Each row, then the band of its hidden value
[ -27  -11   40  -49   32   -1  177  150  -16 -226   46  178   48   99
   -5  158 -232    2  -33  -30 -118  -55  -13   -9  -14    0   19 -139
  114  -43  -74  -16   60   -4   50 -113  -91   37 -161   93  -51  -31]
<43>
[  57    8  -18  -73 -118    6  133 -168 -159 -121 -110  124   64  -69
   55  -25 -209   59    8   31 -174  191 -124  -13 -249  -42  152  181
   46   21  109  103   -6 -130 -137  -17   33    5  -36  176   25  -15]
<54>
[-321  -75 -335  292   51  208   29  237   72   75  178 -228  -24   49
 -182  223  -17  320   70 -269  -99  -26 -299  141  -77  124  203   37
  -23  -61  -66  179 -202  184   28  140 -466  -83 -139   60   64 -121]
<33>
[ -34 -175  197  -28  -96  -19  -87   34   75  -56  -18  136  130   66
 -206  126   78  192  -20   97 -116   92   94   11  -94 -159 -160  -65
  101 -104 -130   24  -53 -114   30  -44   -7  -55   42  -48 -101 -110]
<42>
[-349 -231 -390  220 -144   78 -255 -257  209  356  -32 -350 -830  -84
 -179 -105  179  393  -92 -131  205 -118  -23  134    3  266  378  279
 -302  242 -141  204  -79  -21   69  243  -82  -56  169  100 -101  191]
<54>
[  62 -104   21  -90 -102   -9 -110  -41  -19    7 -155  140  -62  -61
  -17  143 -120   41 -114   64 -212   68  126  103   -2   46   38   35
  147    4  -84  -76  136 -148  -10  -21  108  -29   90   53  -13  -17]
<49>
[ -37 -249 -167  232   99    2  105   87   50   97 -105  106  188 -237
  -87  -44   40    8 -245  250 -262  203 -295   90   11  -58   -5 -109
  140 -309 -150  146  -70  161  107   56  -77  115  -73  109   -2  -11]
<38>
[-101   75   83   37 -111  261  -85  -13    7 -179 -144   33  360   39
 -136  149  -58  -60  100  -65 -179   34  -64   73   -2 -120  212  -91
  -16   62  -32  -72  -84  138   76    9   73  161  -77  -23  244 -118]
<33>
[  32   70   25  -72 -175  110  -94 -177  -47  -34  -96   87  155   88
   10  -68 -281    0   -1  -23 -241   -1  -40   45   11 -105  194   41
   50  159   40  -86   14  -14  -54   21  148  -37   12  -54  137  -74]
<49>
[ -21   56  -68    3 -198   40   -8 -201   76  -50   69  -46 -109   13
   40  -44 -180   65  -19  -53  -59  -78   28   46  -48 -112  108  123
   74  176   65  -10   35 -108   51   37  -69  -75    2   45   16  -37]
<42>
[-125 -146 -175  -17 -165 -113  -60  -13   -8   -4 -147 -242 -398 -176
 -145  141   31  390  -22  -25   59   -1   81  144 -237  202  226   91
 -129  132  111  349  117 -169  -98  139 -171   -4   61  250 -148  190]
<49>
[  24 -166   18   51  -88  -65   47   16   48 -157 -114    9  120  -60
 -116  -38   54   41  -48  119  -23   34   14   17  -96  -34   17 -170
   50 -107  -25   67    8   12  130  -43   43  158 -114  212  -34   74]
<37>
[ -39  -43  -41   60    5   69  -29  -36  106   20 -162   54  371   89
  -69 -203 -103   12 -136  179 -228   98 -178   13   28  -96  134 -225
   10  -29  -74  -38  -98  127   20   72  188  121 -104  -49  130   15]
<33>
[ -23  -20  154  -79 -209  128 -219 -392    4   94 -146  120    0  105
  -38 -271  -70  -13   30   66 -136   95    0  -41  -10 -140  155  192
  -37  141 -120 -139 -122  -47   -1    7  319  -42  114  -68   84  -85]
<41>
[-114  178  600   11  332   37    3  139    9 -249 -248  132  568   71
   16   46 -239 -375  203  -50  122   32   -8  -68  140   66  101 -145
 -134  -51  106  -71   83  340   49  -94   93  153  -53   18  527    7]
<41>
[-489 -140 -151  215  105  200   29  156  113  195  137   36 -459  -81
 -229   59  179  247  116  -18   68   68 -286   12   52  274  189  444
 -167 -131 -265  389 -360   50  -54   40 -491 -321  151  -63   34 -310]
<54>
[ -46   31   96  -44   17  -45  -57   96   -9   36 -131 -308  118  143
  -19   17  -93  227   98 -164    4   69   25  -68 -298  218   74    3
  -63   74  194   34   77   18  -51  103  -83  -21  -47  233   73  244]
<33>
[ -67  -76   53   64  -10  -10   21   68    5  -31   30 -127  166   91
  -99   47  -11  181   90 -111   -9   77 -119   -4 -180  -39   -8  -35
   12  -65   -1   54  -47   72   40    9 -150   25  -96  121   33   49]
<54>
[ -19  -52 -306  146 -142    6  223   71   83 -294   84 -104   48  -17
  -31  119   28  -23   33  -42   54  -57 -142   92  -47  -53  144 -147
   65  -42  -47   38   -7   76  202  -96 -170  234 -259  171   69   25]
<37>
[ -54   -3 -109  -46 -129   23  -11  -58  155  -17   60   58 -184  -20
   26   -8  -84  -15 -104  104  -95  -76   40   96  132  -56   49   16
  158   67 -203  -63   44 -113  129  -33  -76  -48   11  -22  -36  -95]
<43>
[  59  -61  -27   17 -184  -94    9   22   -5 -320   39  -59  313   93
 -102   70 -144  115  123  -90  -11  -82   19  168  -81 -162   87 -265
  104   11   67   14   35   -3   37  -64  -49  111 -220  120   73  -67]
<54>
[-483  -89  221  368  546  105 -108  360  103  238 -181 -300   69  -52
 -226  210  -17  113   20 -260  169  -29 -263   49  104  317  210 -154
 -389  -92    9  258   29  618   97  246 -288  156   -8   81  294  304]
<43>
[  99   46  289 -282 -302   13 -201 -445  -28  -58 -200  157  114  117
  -25 -229 -210  170  -29  114 -188  115  231  -57 -236 -230   68   89
   26  259   98  -96   -2 -357 -165   48  398  -78  109   25  -67  -23]
<52>
[ -97  -32  -53  150   54   65  115  -59  111   75   94  -35   33  -58
    7  -72 -119   96 -166   -1 -118   40 -166  -19  -90 -140  -26   -3
   97  -39  -18   38  -38   42  127  101 -169   15  -90  139  -58   56]
<37>
[  -2   17  205   71  -64  106   22  -63 -147 -100  -57  -94  342  -17
  -67  -93 -231   60   65 -151 -199   -5 -115  -45 -233 -163   70  -78
   48   -1  206   60  -16  197   95   84  -64   87 -175  304    4   73]
<37>
[-179  -87   20   52    3    6 -110   83   56   71  159  -54 -165   49
  -84   30 -148  227   47 -134  -79 -108   45  112   -5   85    8   69
  137  -29  -97   60  -49  -36   30   51 -310 -259  -20  115 -103 -177]
<33>
[-156  -52 -107  188   15  208   12   59   37  155   28 -146  -83  -31
  -72  135   30   90   -8 -182  -80   49 -208  -18  -63   73   84  164
  -14  -31  -64   14  -57  165  149   71 -214   13   13  100   89   72]
<43>
[ -27  -22 -191 -120 -106   13   29 -154   27  -29 -190  213 -213   26
   70 -159 -152  -45 -107  221 -150   86  -35   15   48  175  293  125
  -10   87 -142   -2  -31 -155 -107  -47  222  -29   32   -9   48  -57]
<52>
[ -22   76  124  -48   50   51  127  -76   12 -157  -75  142  193  203
   39  -79 -277    2  -31  -33  -66   41  -43 -135 -120  -17  117  -73
  -47   84   78  -80  -19  -14  -46  -27  164   68 -128   74   94   77]
<41>
[-115  123  275  -84  178   30   80  160   64 -191   -4   29  291  362
  -20  175 -233   68   71 -175   12   -5   27 -120 -114    3    0 -226
  -63   72    5 -144   41   69   -9  -44   16   89 -172  -10  103  113]
<41>
[-100   21  -21   50    1  -57  110  -91   95   82  181 -264  -68  178
   20 -233 -216  376  -48 -173   45  -50  -80 -135 -325  -33  -14   18
  -16  130  192   99  -38  -79   -4  160 -217 -120 -139  257 -170  213]
<41>
[  49   16   11 -201 -224  -19  -57 -133  -72 -206  -99  111  -23  214
   -1   90 -210   52   53  -25 -157  -11  117   50  -85  -46  175  -47
   35  172  -68 -123   77 -123  -66  -88  205   49  -76  -26  -37  -22]
<38>
[-313  235  319   83  419  209 -165  331   32  167 -273 -282  138 -102
   18  402 -268 -137   -3 -279  -89  -69  -42   87  147  300  211  -82
 -154  122   92   -8  306  473  118  233 -236  129   67   65  369  289]
<49>
[ -58    0   92   43  -44   38   45  -84   88  -51   94  -57   16  173
  -17  -40  -70   56   32 -122   46  -34  -26  -98  -97 -105  -18    3
    5   54  -28  -96  -25   36  143  -31  -37   33  -91   76    6   79]
<37>
[  -7   23   96  -86  -19   76   14  -92 -189  -40 -232  181  259  -65
   -5   39 -255   79  -22   77 -362  270 -137   25 -227  -34  168  119
   40  -16   90  110  -32  -52 -225   67   82  -26    4   73   65  -80]
<37>
[ -77  -17   48  -70  -19  171   51  -39   13 -110  -27  290  -63  282
  -68   62 -294  170 -123  -90 -212  -45  106 -143 -115   73  114  -33
   -6  115  -13 -120  -76 -166  -80  -18  193  -77  -74   39 -117  -27]
<37>
[   9 -139   55  -93 -110   -6   -6   17 -126  -93 -104  190  -14  -60
  -96  129 -136  173  -57   73 -296  102   64   58 -182    6   21   26
  154  -80  -40  100   11 -155  -80  -15  -19  -75  -20  162 -190 -106]
<38>
[-133  -87   75  179  -40  103 -105  -22   63   10  233 -149   60  307
 -151   39 -153  229   85 -376   -4 -198  -31    0  -53 -152   -8 -125
   10   64  -30 -135  -75  185  176   41 -126  -28 -165   51  -44   15]
<38>
[  54  -14   84  -40  -90   98  -30 -137  -92 -111 -180  150  158   14
  -14   40 -235    8  -40  -43 -203   72   26   12 -111  -25  158    1
   39   65   80  -78   41  -50  -42    3  208   69  -29  129   88   13]
<54>
[  20  -15   68  -47  -51  -91  -65   -6  104  -36 -135  -86  177   94
  -30  127   71   61   79   22  104  176    8   25  -78   21   20   41
  -52   31    4  -42   76  -79  -54  -48   63   50   92  -95  269   90]
<49>
[ -39  -34  123   78  -32   74   35 -131    7  -58   56   40  180   72
  -57  -96 -191  114  -25  -99  -95    1  -75  -41 -136 -195    9  -50
   51   14   55  -19  -68   28   65   40   -6   20 -115  146  -17    2]
<52>
[-127  -15  -87   42    7  178  141  101  -51 -131  -31  160   86   86
  -79  211 -117   26  -21  -32 -244   78 -201   -6  -59  -24  155  -34
    6  -46 -136   24  -89  114   14  -40  -53  100 -137  -19   12  -70]
<38>
[   2 -326  414 -199  -49 -391 -229   74   76 -168 -194  197  -74  -66
 -237   56  106  109  -12  323  104  -27  373  178  117  -45 -166 -287
   63 -142 -256  139  186 -154   23 -144  114   12   93   10 -191  -43]
<49>
[ -56   28  -96   96  -16  -17   58  -49   84  -72   59 -120  137  -37
   35   94 -104   25  -14  -50  -35   48 -135  138  -47 -165   65  -55
   85   17  -24   -2   55   57   86   40 -163  111 -115   46  110   19]
<37>
[ 108   26  -33 -219 -262   -5   57 -186  -55 -328 -144  260  -75   95
   41    8 -244  -31   -8   76 -111  -26  181   14  -70   18  227   -2
   56  173    9  -85   69 -277  -80 -141  280   49  -63   92   -7  -62]
<54>
[ -57  176   72  -22  -63  -29   16 -182  118  -14   78 -134  196   16
  103 -162 -187    2   37   34  -30   43 -118   47  -49 -250   38   60
   76  129   52   13   14  -11   21   72 -152  -44  -35  -32  143  -39]
<37>
[-243  -36  268   51 -105  141 -315 -123  150  188  155 -169   35  142
 -232  -82  -13  362   97 -176  -41  -78   68   37  -75 -215  -71   68
   13  113  -67   10 -166  -25   64  166 -191 -240   88  -38  -69 -148]
<52>
[  64   46   79 -167 -208  -21  -86 -297   29  -44  -96   84  -80   68
   88 -205 -177  -34  -15   92  -89   20  128  -14  -45  -54  109  126
   79  166  -23 -126   43 -194   -6  -35  206  -61   44   55   14  -27]
<33>
[-224   58  505   48  238  -56   -7  164   42 -229 -108   75  247   92
 -108  113   -6 -246  356  -63  358    0  -67  -29  199   85  104   28
 -263  -72  -35  115   -2  320   26 -183  -98   51   47 -138  493  -81]
<49>
[-149  156  318   22   33  150 -223   62   86  -55  -49 -224  275  279
  -88  138 -167   68  234 -357   88 -120  140  -25  -43   94  116  -33
 -115  194  168 -161   35  138   41   62  -30  -47   -3    8  327   47]
<37>
[ -76  -68 -216  162  -88  -22   19  111   20   -5  166 -209   76  -31
  -39   37 -100   86   46  -84 -148  -84 -225  201   27 -107   63  -87
  177  -79  -83   93    0  217  158   42 -373   -9 -173   76   -2  -89]
<42>
[  75  -65 -214  -35 -145 -109   36   13  -68 -203  -69   36  135  -59
    1  118 -240  107  -32   37 -197   28  -37  246  -63  -29  186 -142
  158    4   31   77  107  -96  -96   -9  -37   55 -138  110   30  -74]
<43>
[ 244 -219  -53 -150 -269 -241   34  -55  -18 -356 -198  249  -48  -77
  -12   29  -60 -118 -110  278  -97  -42  261  135   35  -10   40 -238
  212  -67 -105  -54  207 -194  101 -215  273  175 -101  178 -123   -1]
<42>
[ -95 -293  197   72  250 -233 -265  -25  -64  230 -284  113   77 -111
 -109 -159 -282   94 -216  170 -218   39  -86  246  190    8  122 -285
  -34 -125 -143  149  154  278  -85  158  171   49   21    8  -39  103]
<49>

Part 2:
[  53  208   93   59   57   16  150  179 -163  -99  -44  203 -133  158
   29  -92  135  -78 -264  -53 -118  -71  -96  208 -126 -103  -10  155
 -305  211  137 -205 -158  192  -32  -52    5  -57 -186 -113  -54  -51]
B
[-376  129 -141 -426  -61    3  340 -296  -33  223 -107  -40 -101  363
 -247  -45  156 -157 -198 -217 -262  -52   96  113  -67   79 -164  175
  -54  206   68  226 -267  433 -104  220  160   68 -186   87 -202 -392]
Y
[  62  -87   -4   21 -146   51 -369 -219   17 -162 -130    8  133  -16
  -31   27  -75  344  234   20  158   18   18   -4   67  227   -8 -188
  400  -57   61  133  210  -94  213 -134 -124  135   72 -137  148  -80]
D
[-309   75  -69    1    3  176  121  -89    0   81   37  -37   -6  109
  -90  -69  -44  226 -232  -62   -5 -173  -24 -184 -170  -90  -10   29
  -19  217  -10  -32 -120   40  -19   95  229    9  129   81 -283 -287]
U
[-199  -43    1 -205  122   28  249  -60  -68  102 -181 -102 -211  214
 -156  -28  227 -186 -334  -19  -88  -59  -81  158  -39   38 -148  215
 -142  103  126 -147 -113  247  -59  150   79   11 -338 -205  -53 -158]
V
[ 180  -56   30   62  -54  -79 -234  -50   19  -84  -60   52  136   44
 -102  -36   -1  190  130  -29  109  -18  -80  260  151   80  -34  -65
  215  -63   65  -23  141   41  180 -169  -82   -5 -190 -363  192  117]
H
[  48  -38  -81   33  -85  136 -125 -187  -18 -225 -261   73   69  -86
  107  -50  135  458   47 -184   87   88 -208  112 -144  212   90 -210
  160  234  152   49  -31  -81   86  -95   84  353   14   33  183  -98]
D
[  11  159  229  163   94  123 -214  244 -222  -82  125   46  -97    7
   45    4 -239  -74 -175  332   95  -97   40 -378   -8  -95  -75  177
  -50   11 -122 -332  105  -55  128   16 -153 -314  125  -24 -161   -9]
U
[-321   64  140  157  207  112  178   16 -237   77 -111  -21 -254  223
 -191   82   59 -371 -575  445 -114 -279  -49 -144 -139 -281 -131  368
 -280 -110 -202 -332 -130   91   39   77  155 -346 -254 -407 -159  -72]
M
[  -2  -44  -23  272  -97   76   30 -170  -18 -207  -75   83  290  332
  -43 -208   62  358  136  -67  117  118  -13 -229 -215  239  254 -269
  247   50 -194   94  -27   -3   56   63  -45   81  190 -219  -40  295]
V
[  79  -95  -26  257 -145  129 -190   30  -29 -122  -89  195  180  -62
  260 -199  -62  256  -53   69  205   84  175 -234 -128   -7   32 -190
   52  181 -198  -26  -60 -193  103 -161  -41  -12  389   98  -23 -109]
B
[-146  260   42  -10  247  -22   12   82 -183  -36   45 -252   10  270
 -386  128 -121    3  -22 -151    5  -69  -96 -139 -100  170  -28  106
  186   35  176  113   41  188   49  312 -148   38  -15 -186 -310  -73]
L
[ 213   30   69   59    5  115 -235   11  -11  -74 -154   88  201   -2
    9 -215 -112  309  275  -65  163   93 -174 -108   21  276  125 -185
  288  106   42  106  199  -96   64   88 -129  242  188   -1  128  103]
L
[  -4  -17   -2   26  -26   56 -225 -105 -159 -203 -201  -27  -24   45
  -62   71   14  -43  -57  117   99   66  176  -84    3  159  -78  -43
  195  -16   51    9  -11    7  122 -130 -265   61  116  -23   20 -198]
B
[ -88 -316 -165  218 -235   27  -95 -357    7 -167 -147   75  134  176
   63  -87   95  295  -44   67  222   41  234  -81 -159  104  -30 -238
  170  -58 -137  -37  -40  -95  143 -150  -94  -57  139 -199   33  -35]
Q
[  22 -144  -73  226 -195  103   48 -307  -27   66 -239  367   12  146
  -88 -232  -16    9 -124  292   25 -236  -24  171    0 -209  -32 -192
 -235 -181 -120 -280   -1   13   -2 -293  110 -120 -165 -265  212  140]
L
[ 142  -35    1  169 -163   71 -133  105  -52 -158  -96  166  -31  -92
  342  -55   67  336 -188    4  117   44   55   50 -136 -100  -81   19
 -157  190    1 -258   -1  -86  143 -211   19  -92  -31    2  115 -180]
M
[ 125  174   83  -48  -69  -51  -22  148  -62 -222  -40  -19   57  161
   89   77  126  154   55 -222  -34   47   48  129  -64  141   40   34
   85  175   97   66   83  222   65   16  -90   27 -139 -143  -68  -26]
B
[ 211   96   55  -13  -64   51 -247   72 -111 -182   -7  116   98  -27
   86  -39 -100  184  158  -25  120   15   80  -32   42  124   -3  -25
  141  115   53  -38  133   35   68  -64 -238   11  128   97  -40  -93]
M
[ 298  134  126  335   51   14  -98  355    6 -153  119   91  270  135
  -68 -185 -104  260  109  -78  162  -57  -27    6   33  -46  198 -110
   79   55   -1 -132  160   29   32 -127 -145  -64  101 -279 -119  247]
V
[  72  247   83 -188   -9   76   94  140  -36  172  -14   82   -7  112
  -91 -182 -139  -34   21 -101 -101  -32 -130   -8  107   16  -36    3
 -137  182   62  -94   61  267  -79   96   77   25 -138  119  -32   42]
Q
[ -32  -40  -62  111  -32    8  -34 -102  -76   62 -139  133  189   92
  -13 -162    7  -13 -115   62   44   58   76  -66  -53  -22  -51   -5
   53   96 -289   98 -199   16   94  -21   63  -71  108 -109   20  -36]
Y
[-146   81   -8 -138   39  -46   22 -301 -135 -129  -34  -97  135  341
 -289   60   66   51  159 -110  -45   31  -81  -49  -59  339   60   -1
  349    7  -58  213  -37  251   67  252  -77   59 -109 -236 -111  157]
H
[ -75  145   73   96   58   15   10  -16 -123  174  -18  252   72  113
 -152 -159  -50 -222 -249  237 -135 -146  -61   59   55 -260  -75  231
 -122   33 -303  -35 -239  101   87  -90  194 -246  -93 -233   18  -10]
J
[-118   24  -84  173 -183   15   -2 -104    6  -63  -58   95 -126   23
  127   -8   59  445 -260 -181  -11   16 -201  167 -234  -90 -114 -135
 -201  196  186 -180 -138  -35  216 -189  298   22 -237 -134  181  -99]
U
[-251   67 -271  301 -227 -175  237 -518 -224 -177 -158  171  332  689
  -15 -104  285  356  -79 -252 -116  404  174 -187 -624  270   63   13
  155  114 -463  492 -553  158  247  265   24 -100   76 -279   12   53]
M
[-108 -169 -116 -335 -219   99  133 -379   -1 -109 -440  -23 -107  226
   67   -9  357   19  -41  -71  -52   75  204  137  -69  300  -58  -25
  108   85  104  106   15  237  -81   40  -94  240 -152   49   96 -310]
L
[ -10   66   41   66   12   77  -42   19  -95   -1 -113  -31  -61  116
 -127  -27  -99   10  -98   83   55  -60  -30  -94   -3   19  -68  -47
  -25  -28   72 -176   99   71   50   -3  -66  -30  -71 -101    0    3]
J
[ -77   73  -47 -113  -54  103  -82 -300  -19 -277  -54  134  -15   13
   35  -73  246  563   34 -308  -44   52 -360  259 -168  264  130    4
  234  363  301   73 -182   -1  104  -26  118  353  -65   54  142 -171]
Y
[-314  156  -39 -233  176   48  307 -121 -151  137  -20  -96    7  465
 -184 -138  147   13 -167 -164 -115   34   15 -227 -278  217  -29  435
  107  245  -77  232 -205  255  -88  616  -50  -16   71   35 -358 -327]
B
[ -79  164 -146  105 -122 -113  165 -293 -113 -127   56   17  245  612
 -172  -84   23  538  246 -391   -1  137  -36 -118 -404  355  103  -62
  216   54   -2  277  -16  224   97  421 -132    0  -24 -210 -156  139]
D
[ 115  123   65  -49  -71  -20 -328  134  -14  -80  179   66  184  -26
   57  -63 -134  217  125  -89   95   57  178  -53  121   63  -50   98
  288  189  -27  134   26   21  174  -94 -172  -79  237   80 -116 -249]
K
[  83   51   53   68  -78  -19 -218  139  -21 -114  -36   22   53  -25
  100   22  -62  167   17 -104   83   58   72   30  -13   64  -70 -121
   87  131   96   77   68   -9  171 -135  -53   41   54 -100   -6 -133]
D
[ -33    2  120  -62   19   61   48   39   26   34   70  141  -52  168
  -54 -187   84   29 -120   58  -30 -155  -54  139   60  -51    1  177
  -35   97   58 -159   14  117  -14  -22   25 -100 -121 -206  -77  -67]
V
[ -93  -41  -38  441  -62   61 -153 -224 -145 -194  -19   94  250  279
  -95 -102  -84  274  -17  192  177   42  113 -384 -241   76  110 -112
  262 -101 -327   29  -86 -150  206   -2 -134 -164  313 -249  -68  135]
J
[-145  219  189 -379  161  217  233  276  123  313 -113 -113 -214   44
 -164 -159   56 -176 -256  -67 -217 -202 -229  108  194  -86  -21  234
 -145  278  235  -84   80  273 -191  124  298  190 -243   47 -106 -281]
Q
[  60  216   11  -10  -36   51 -115  318   18    3  -71  -47  -79  -97
   26    0  -94  154 -150 -253   -2   63   38   96   20  -54 -123 -100
 -103  274  341   13  -11   66   83 -222   28  192   30  142  -26 -392]
D
[ -16  183  134  -25   59  174   39  108  -94  -33  -85   33  118  153
  -63 -114   31 -103  -95  152  -67  -43   82 -229   34   -6  131  176
  103  130 -262    3  -42  157  -61   50   -6  -46  120   20 -159  -52]
K
[ -49 -291  -46  238 -212    1 -356 -161  105 -101    2  -67  131   49
  153  -44  -60  546   32   36  312  102  153 -197  -92  135 -100 -137
  357  -48  -70    4  172 -269  345  -80  -86 -110  173 -255  102 -117]
K
[  48 -152  -16   11 -138   -9    6  -60   11  -99 -106  103   47  182
  109 -100   72  102   67  -77  122  -45  167   77  -92  139  -27 -174
   17   48   75   20  135   73  -10   17 -143   14   34 -169 -101  -39]
D
[ 306   40  175 -398  106  128  -30  220  118   26 -272  119  -61 -194
    8 -183  225 -121   58 -104  -66 -185 -245  589  377   50   60  122
   24  256  352  -74  204  208 -200 -139   20  356 -280  -24  168 -157]
Y
[ 110  -35   56 -136 -129   54 -146   -1   86  107 -124   76   64  166
  -98 -214 -134  -35  209   25   85  -38  215  -12  198  162  -56 -144
  180  -56  131  129  277   96  -23  -26 -257   90  143  -15  -10 -152]
L
[ 147  225  100   20   11  116 -228   32  -72 -384  -98  -83  131 -118
  123  105   63  599  214 -298   48  143 -428  -15 -127  336  232 -144
  342  319  148   60  110  -26  168   58  101  353  -64    4  150  163]
U
[ 168 -233   -7  -41 -352  -71  -13 -267  115 -202 -260   21   99  339
  110  -37  258  298  242  -81   77   87  124  227    9  302   43 -212
  213 -149   15  -10  324  195   96  -67 -138   18 -353 -428  274  251]
H
[ 308   72  168  -42 -157   75    2  295  195  -37  -52   61  140   93
  195 -232  -17  341  287 -261   74  -19 -106   90   78  157  177 -260
   47  192  170  -33  421  129  -71   39   16  169  -70  -89   31  221]
Y
[-101   70  -61  -62  -87   74   54  196   62  186    5   26 -125   29
   24  -89  -54   65 -324  -92   -9 -129  247   80   -1 -257 -226  116
 -250  200  187 -100  -49  107  -11 -163   65  -72   33  124 -201 -593]
D
[  48   56   29  -94   86   46 -128  -82 -197  -98 -145 -113   23   81
 -173   46  -52  -27   46   67   77  101  -60 -146   64  242  -56   24
  194  -11  -23  -94   56  132   74  106 -192   33  -89  -32   42   83]
V
[  51  -88  184   38  -23   86 -225   95   19 -122   86   55    2  -24
  267 -105  -32  348   70   26  184  -34 -118 -142  -73  159   19   30
  172  163   29 -115  246 -159  143  149  -40  -58   93 -128  -36   20]
U
[ 234 -109  100   92 -236   32 -267 -162  133 -281 -148  113  252  141
   66 -122  148  445  337  -22  104   82  -43  149  100  276  223 -204
  450  -52  -30  105  264  -16  174 -206  -97  144  -69 -361  300  242]
H
[ -36  197   87   -9   32   -5  107  362  112  215  146 -131   38  214
   25 -195 -150  325  -22 -375   27   59 -124 -154 -126   74  -40   -2
  -40  296  179   71  144  103   45  335  119   22   19  -46 -201  -72]
Y
[ 136   21  147  154 -117   19 -165  294  102   45  109   39   86   84
   90 -159 -169  186    8   29  127   -9  124 -110   99  -72  -35  -73
   22   31  -24 -131  229   -8  135 -131  -45 -175   53 -182  -32   27]
H
[  81   28  -57  103 -245  -58    1  -30  120   77  -45  191  115  127
  -19 -162  -28  214   -1 -156  -26  -45    3  282   49 -123  -50 -229
 -104   58   48   -8   -4  131  102 -283  178  -20 -183 -220  146   47]
K
[  27  138   59  187  -94   92  -34   90  112   28  153   80  190  178
 -128 -181 -199  370  112  -78   64 -203  -60  -70   10  -87  138 -167
   85   39   22  -52  192   41   29  -61   92  -48   85 -163 -150   98]
Y
[ 109    0   91  -44  -46   76 -194  203   77   49  -77  -12   52 -145
  156  -58 -101  203   32  -65  108  -21  -33    2   81   20  -71  -72
   67  171   59    8  212  -43   95  -39   81   73   18  -31   21 -147]
D
[-303   74   56  -44   54  235   18  -14  -46 -228   23  -38  -99   -4
  -60   30  120   10 -279   13  -43 -111   47 -131  -73    5  114  -48
   80  297  101  -49 -241   44  -40 -188  111  171  225  120 -316 -301]
V
[  13  -45   49   93   31   79  -69  -48 -153 -145 -115  128  -42   -5
   71  -22  102    8 -205  182   62  -94  -45   44  -60  -52  -35  124
  -46   71  -86 -239  -66   -7   66  -80  -15 -113  -75 -148   26  -31]
J
[-188    3  -13  252    9  188  -29   12  -61 -317  -21   46  144    5
  125  -55  189  233 -284  -14   67   54  113 -222 -247  -18  199  -56
  145  344 -187   47 -361 -114   66 -195  114   97  396   33 -240 -212]
H
[ -79  -52   62  -19  -17   41  147  -12   80  -23  -50   92   18  218
   47 -189  280  181 -162  -99  -57  -22  -97  183  -91   31   76  137
   15  205    2   -4  -95  102   15   27  160   27 -152 -288   -4  -55]
V
[ 262   36  121  307 -162   66 -107  313  -43   60   90  420  197  -14
  279 -343 -246  -62  -58  234  127  -72  240 -185   46 -291   -7 -130
 -274  104 -356 -237   20  -47   16 -242  -28 -345  283   26  -89  136]
J
